Here is a tiny trained network, its code and every weight. The questions are about switching its units off for an input and a target symbol, where a switched-off unit gives its printed mean instead of its output.

import numpy as np


def w(rows, s, z=0):
    codes = np.array(rows[::2]) - 128.0
    scale = np.full(codes.shape[1], s)
    scale[-1] = z or s
    return codes * scale


def norm(h):
    return h / np.sqrt((h * h).mean(-1, keepdims=True) + 1e-5)


def softmax(a):
    e = np.exp(a - a.max(-1, keepdims=True))
    return e / e.sum(-1, keepdims=True)


def log_softmax(a):
    a = a - a.max(-1, keepdims=True)
    return a - np.log(np.exp(a).sum(-1, keepdims=True))


def net(x, mask):
    ids = ['ΣΦΩαβγδεζθλμξψ'.index(c) for c in x.split()]
    T = len(ids)
    res = E[ids] + P[:T]
    u = 0
    for l in range(2):
        r = norm(res)
        for j in range(3):
            rows = slice(4 * j, 4 * j + 4)
            q, k, v = (r @ M[l][rows].T for M in (Q, K, V))
            z = softmax(np.where(np.tri(T) > 0, q @ k.T / 4**0.5, -1e9)) @ v
            o = O[l][rows]
            res = res + np.where(mask[u + j], z, o[:, -1]) @ o[:, :-1]
        u += 3
    return log_softmax(norm(res)[-1] @ U[:, :-1].T + U[:, -1])


Q, K, V, O = {}, {}, {}, {}
E = w([
[151,189,122],'Σ',
[134,165,105],'Φ',
[171,123,125],'Ω',
[107,107,202],'α',
[128,46,96],'β',
[140,209,123],'γ',
[199,71,93],'δ',
[153,166,104],'ε',
[152,97,128],'ζ',
[144,34,128],'θ',
[122,168,131],'λ',
[107,99,81],'μ',
[78,149,130],'ξ',
[193,241,252],'ψ',
],0.018)
P = w([
[82,132,138],'0',
[175,123,137],'1',
[88,118,148],'2',
[186,103,138],'3',
[87,117,151],'4',
[204,95,135],'5',
[86,123,152],'6',
[212,94,133],'7',
[83,126,150],'8',
[255,97,124],'9',
],0.0086)
Q[0] = w([
[84,124,181],'0.h1',
[216,121,131],'0.h1',
[55,106,202],'0.h1',
[87,140,131],'0.h1',
[164,213,125],'0.h2',
[197,181,63],'0.h2',
[143,14,100],'0.h2',
[93,82,16],'0.h2',
[159,123,192],'0.h3',
[74,141,113],'0.h3',
[37,112,138],'0.h3',
[11,82,124],'0.h3',
],0.012)
K[0] = w([
[132,190,208],'0.h1',
[86,135,94],'0.h1',
[126,113,255],'0.h1',
[161,154,151],'0.h1',
[123,158,134],'0.h2',
[156,243,39],'0.h2',
[178,72,101],'0.h2',
[64,107,57],'0.h2',
[117,78,183],'0.h3',
[87,147,58],'0.h3',
[130,104,56],'0.h3',
[120,113,88],'0.h3',
],0.018)
V[0] = w([
[79,58,45],'0.h1',
[75,38,73],'0.h1',
[155,79,77],'0.h1',
[123,173,97],'0.h1',
[228,122,67],'0.h2',
[221,34,46],'0.h2',
[85,121,218],'0.h2',
[202,7,215],'0.h2',
[187,174,81],'0.h3',
[94,143,67],'0.h3',
[85,80,255],'0.h3',
[168,245,145],'0.h3',
],0.0088)
O[0] = w([
[150,62,206,186],'0.h1',
[253,111,141,159],'0.h1',
[145,80,167,173],'0.h1',
[99,106,138,158],'0.h1',
[165,103,195,212],'0.h2',
[153,114,169,138],'0.h2',
[146,206,90,53],'0.h2',
[135,161,53,22],'0.h2',
[158,86,255,173],'0.h3',
[114,117,177,92],'0.h3',
[188,199,64,129],'0.h3',
[149,99,174,254],'0.h3',
],0.0078,0.0025)
Q[1] = w([
[162,117,73],'1.h1',
[79,203,94],'1.h1',
[118,55,30],'1.h1',
[218,5,164],'1.h1',
[118,105,68],'1.h2',
[50,115,94],'1.h2',
[159,70,117],'1.h2',
[98,164,136],'1.h2',
[57,166,155],'1.h3',
[199,100,72],'1.h3',
[201,166,238],'1.h3',
[138,142,197],'1.h3',
],0.011)
K[1] = w([
[140,163,186],'1.h1',
[50,68,117],'1.h1',
[150,57,229],'1.h1',
[200,33,141],'1.h1',
[56,115,120],'1.h2',
[99,66,92],'1.h2',
[188,134,110],'1.h2',
[88,64,139],'1.h2',
[97,251,9],'1.h3',
[83,52,187],'1.h3',
[2,93,11],'1.h3',
[186,109,96],'1.h3',
],0.0097)
V[1] = w([
[126,27,59],'1.h1',
[147,122,207],'1.h1',
[94,150,138],'1.h1',
[79,190,156],'1.h1',
[135,92,37],'1.h2',
[123,230,171],'1.h2',
[119,99,224],'1.h2',
[206,252,224],'1.h2',
[164,242,254],'1.h3',
[86,125,49],'1.h3',
[178,180,121],'1.h3',
[118,64,150],'1.h3',
],0.0093)
O[1] = w([
[93,176,127,144],'1.h1',
[149,71,175,213],'1.h1',
[254,133,133,106],'1.h1',
[166,97,132,84],'1.h1',
[161,23,133,41],'1.h2',
[238,190,71,127],'1.h2',
[127,201,32,252],'1.h2',
[214,161,193,183],'1.h2',
[107,103,187,154],'1.h3',
[126,19,250,84],'1.h3',
[142,183,175,67],'1.h3',
[240,132,149,188],'1.h3',
],0.0056,0.003)
U = w([
[54,32,81,149],'Σ',
[29,170,117,101],'Φ',
[221,179,8,141],'Ω',
[136,112,84,254],'α',
[91,110,82,140],'β',
[28,86,230,82],'γ',
[178,46,156,196],'δ',
[87,19,54,78],'ε',
[104,57,63,128],'ζ',
[136,209,161,71],'θ',
[96,82,198,60],'λ',
[105,204,229,23],'μ',
[87,212,199,43],'ξ',
[213,200,152,124],'ψ',
],0.012,0.0076)

Each question gives the input, a string of symbols that net reads in full, and the target symbol t.
The units are the heads (4 rows each of Q, K, V and O). Each row of codes is followed by its name. A weight is (code - 128) times the scale printed after its matrix; where a second scale follows, it is the last column's (O and U).
mask holds one flag per head, layer by layer. A switched-off head (its flag False) gives its mean, the last column of its rows in O, instead of its output. The means were averaged over made-up inputs and are rounded, as every weight is.
A unit's drop is (log p(t) with every unit on - log p(t) with that unit switched off) / (log p(t) with every unit on - log p(t) with every unit switched off).
The circuit of an input: a set's keep is (log p(t) with only the set's units on - log p(t) with every unit switched off) / (log p(t) with every unit on - log p(t) with every unit switched off). Starting from all 6 units, units are removed one at a time, each time the one whose removal leaves the highest keep (on an exact tie, the one counted first), for as long as the keep stays at least 0.8.
circuit, biggest first: the units of the circuit, biggest drop first
which heads matter: for each layer, one digit per head in row order, 1 if its drop is at least 0.15 and else 0, layers parted by /
drop when u is switched off: that unit's drop, to one decimal
input Φ λ Φ ε Ω, target ψ: circuit, biggest first	1.h2, 0.h2, 1.h1, 0.h1
input ε λ γ α γ Ω, target Ω: circuit, biggest first	0.h3
input γ ε α λ, target Ω: which heads matter	001 / 100
input Φ μ ξ λ Φ μ μ γ, target δ: which heads matter	100 / 000
input γ Φ Φ λ Φ Σ Φ Ω α θ, target Ω: circuit, biggest first	0.h3, 1.h2
input Φ Ω δ ε Φ α μ α, target Ω: which heads matter	000 / 000
input γ Ω Φ ξ, target Φ: which heads matter	110 / 010
input θ μ λ λ, target δ: which heads matter	100 / 000
input ε Φ α θ ζ, target Ω: which heads matter	000 / 000
input α δ Φ θ Φ β α Σ, target Ω: which heads matter	001 / 000
input λ β λ λ θ ζ μ θ λ ε, target δ: which heads matter	101 / 000
input μ Σ δ δ Φ, target γ: which heads matter	011 / 000
input θ α ε, target γ: which heads matter	010 / 000
input λ μ μ Φ μ μ Σ μ ξ Σ, target δ: circuit, biggest first	0.h1
input γ Φ ε θ ξ ε α γ, target Ω: which heads matter	001 / 100
input Φ ε λ ξ α θ, target Ω: which heads matter	001 / 000
input Φ Ω ε λ ε Φ Σ λ α ξ, target Ω: drop when 0.h3 is switched off	2.2
input Φ Φ ζ ε ξ μ θ μ β α, target Ω: drop when 0.h3 is switched off	0.2
input ψ λ μ ψ Σ λ μ λ ζ Φ, target δ: drop when 0.h1 is switched off	0.6
input μ μ Σ λ δ μ Φ λ μ Σ, target δ: drop when 0.h1 is switched off	0.2
